Here is a tiny trained network, its code and every weight. The questions are about switching its units off for an input and a class, where a switched-off unit gives its printed mean instead of its output.

import numpy as np


def w(rows, s, z=0):
    codes = np.array(rows[::2]) - 128.0
    scale = np.full(codes.shape[1], s)
    scale[-1] = z or s
    return codes * scale


def f(y):
    return np.maximum(y, 0)


def log_softmax(a):
    a = a - a.max(-1, keepdims=True)
    return a - np.log(np.exp(a).sum(-1, keepdims=True))


def net(x, mask):
    res = np.array(x, float).reshape(1, 4) / 4 @ E
    y = f(res @ A[0][:, :-1].T + A[0][:, -1])
    res = res + np.where(mask, y, B[0][:, -1]) @ B[0][:, :-1]
    return log_softmax(res[-1] @ U[:, :-1].T + U[:, -1])


A, B = {}, {}
E = w([
[8,193,138,131,89],'x0',
[168,169,192,132,72],'x1',
[171,245,76,120,187],'x2',
[128,140,139,247,142],'x3',
],0.013)
A[0] = w([
[71,159,122,140,101,62],'n1',
[69,150,132,139,107,75],'n2',
[107,141,141,151,129,82],'n3',
[100,72,146,131,90,176],'n4',
[133,143,123,207,136,53],'n5',
[135,133,122,189,129,59],'n6',
[132,135,94,88,132,108],'n7',
[81,149,130,52,111,87],'n8',
[133,141,123,166,128,61],'n9',
[190,95,151,124,176,82],'n10',
[155,110,160,127,174,45],'n11',
[142,171,117,128,156,132],'n12',
[98,137,157,128,160,95],'n13',
[129,141,128,228,145,72],'n14',
[127,124,90,145,126,142],'n15',
[139,137,150,121,135,105],'n16',
[133,122,107,102,79,48],'n17',
[65,154,103,141,99,124],'n18',
[112,93,160,160,121,141],'n19',
[114,99,137,135,124,168],'n20',
[145,178,81,130,120,139],'n21',
[144,98,145,131,137,144],'n22',
[134,192,111,127,164,158],'n23',
[34,173,155,130,126,137],'n24',
[125,132,117,104,121,4],'n25',
[108,53,167,129,93,130],'n26',
[165,186,106,114,172,156],'n27',
[162,128,114,7,119,42],'n28',
[140,156,150,118,117,119],'n29',
[214,80,115,139,147,109],'n30',
],0.02,0.0036)
B[0] = w([
[240,123,66,164,129,197],'n1',
[190,146,135,149,92,196],'n2',
[169,67,111,124,140,159],'n3',
[26,167,83,61,54,231],'n4',
[88,89,186,167,200,201],'n5',
[94,59,198,172,183,182],'n6',
[134,142,180,125,125,169],'n7',
[156,54,157,170,229,207],'n8',
[103,158,145,158,178,161],'n9',
[223,161,83,184,94,216],'n10',
[203,137,103,126,138,168],'n11',
[69,121,97,96,73,185],'n12',
[148,155,124,149,128,150],'n13',
[82,44,209,187,210,224],'n14',
[133,131,127,139,112,152],'n15',
[125,129,152,143,135,142],'n16',
[97,118,111,151,146,159],'n17',
[194,148,114,116,118,205],'n18',
[44,162,136,108,109,197],'n19',
[81,134,94,78,105,175],'n20',
[2,174,92,76,87,190],'n21',
[171,182,50,114,106,173],'n22',
[60,187,114,109,56,209],'n23',
[246,147,82,157,112,239],'n24',
[119,126,146,114,147,140],'n25',
[53,172,136,66,92,252],'n26',
[53,165,76,57,51,221],'n27',
[87,27,251,218,228,238],'n28',
[132,149,147,96,124,160],'n29',
[238,145,78,128,116,245],'n30',
],0.0093,0.017)
U = w([
[66,154,97,68,55,129],'0',
[253,135,87,135,102,248],'1',
[110,60,181,161,185,3],'2',
],0.019,0.0018)

Each question gives the input, the list of numbers given to net, and the class t.
The units are the neurons (one row each of A and B). Each row of codes is followed by its name. A weight is (code - 128) times the scale printed after its matrix; where a second scale follows, it is the last column's (A, B and U).
mask holds one flag per neuron, in row order. A switched-off neuron (its flag False) gives its mean, the last column of its row in B, instead of its output. The means were averaged over made-up inputs and are rounded, as every weight is.
A unit's drop is (log p(t) with every unit on - log p(t) with that unit switched off) / (log p(t) with every unit on - log p(t) with every unit switched off).
The circuit of an input: a set's keep is (log p(t) with only the set's units on - log p(t) with every unit switched off) / (log p(t) with every unit on - log p(t) with every unit switched off). Starting from the 12 units with the biggest drops (on a tie, the unit counted first), units are removed one at a time, each time the one whose removal leaves the highest keep (on an exact tie, the one counted first), for as long as the keep stays at least 0.8.
units of the circuit, in order: the units of the circuit, biggest drop first
k most important neurons: the k neurons with the biggest drops, biggest first
drop of u: that unit's drop, to one decimal
input [1,-3,6,6], class 0: units of the circuit, in order -> n21
input [1,4,8,7], class 0: 3 most important neurons -> n27, n23, n21
input [-1,3,5,6], class 2: 2 most important neurons -> n14, n5
input [6,0,-6,7], class 2: 4 most important neurons -> n14, n27, n5, n6
input [-5,-7,6,7], class 2: 2 most important neurons -> n14, n5
input [6,7,0,-6], class 1: 3 most important neurons -> n24, n14, n1
input [7,-1,-3,7], class 1: 4 most important neurons -> n24, n1, n28, n18
input [3,3,-1,3], class 1: 2 most important neurons -> n28, n24
input [7,4,4,6], class 1: 2 most important neurons -> n24, n1
input [-1,-4,-8,8], class 0: 4 most important neurons -> n4, n26, n28, n19
input [-5,8,5,4], class 0: 3 most important neurons -> n27, n21, n24
input [4,-4,6,7], class 2: 2 most important neurons -> n14, n5
input [8,2,5,-8], class 1: 3 most important neurons -> n24, n1, n14
input [1,-1,3,-6], class 2: units of the circuit, in order -> n28
input [-6,-2,-7,-2], class 0: 2 most important neurons -> n26, n4
input [-1,8,4,-8], class 2: drop of n28 -> 1.1
input [-3,5,0,8], class 2: drop of n9 -> 0.0
input [-4,3,5,-3], class 0: drop of n27 -> 0.2
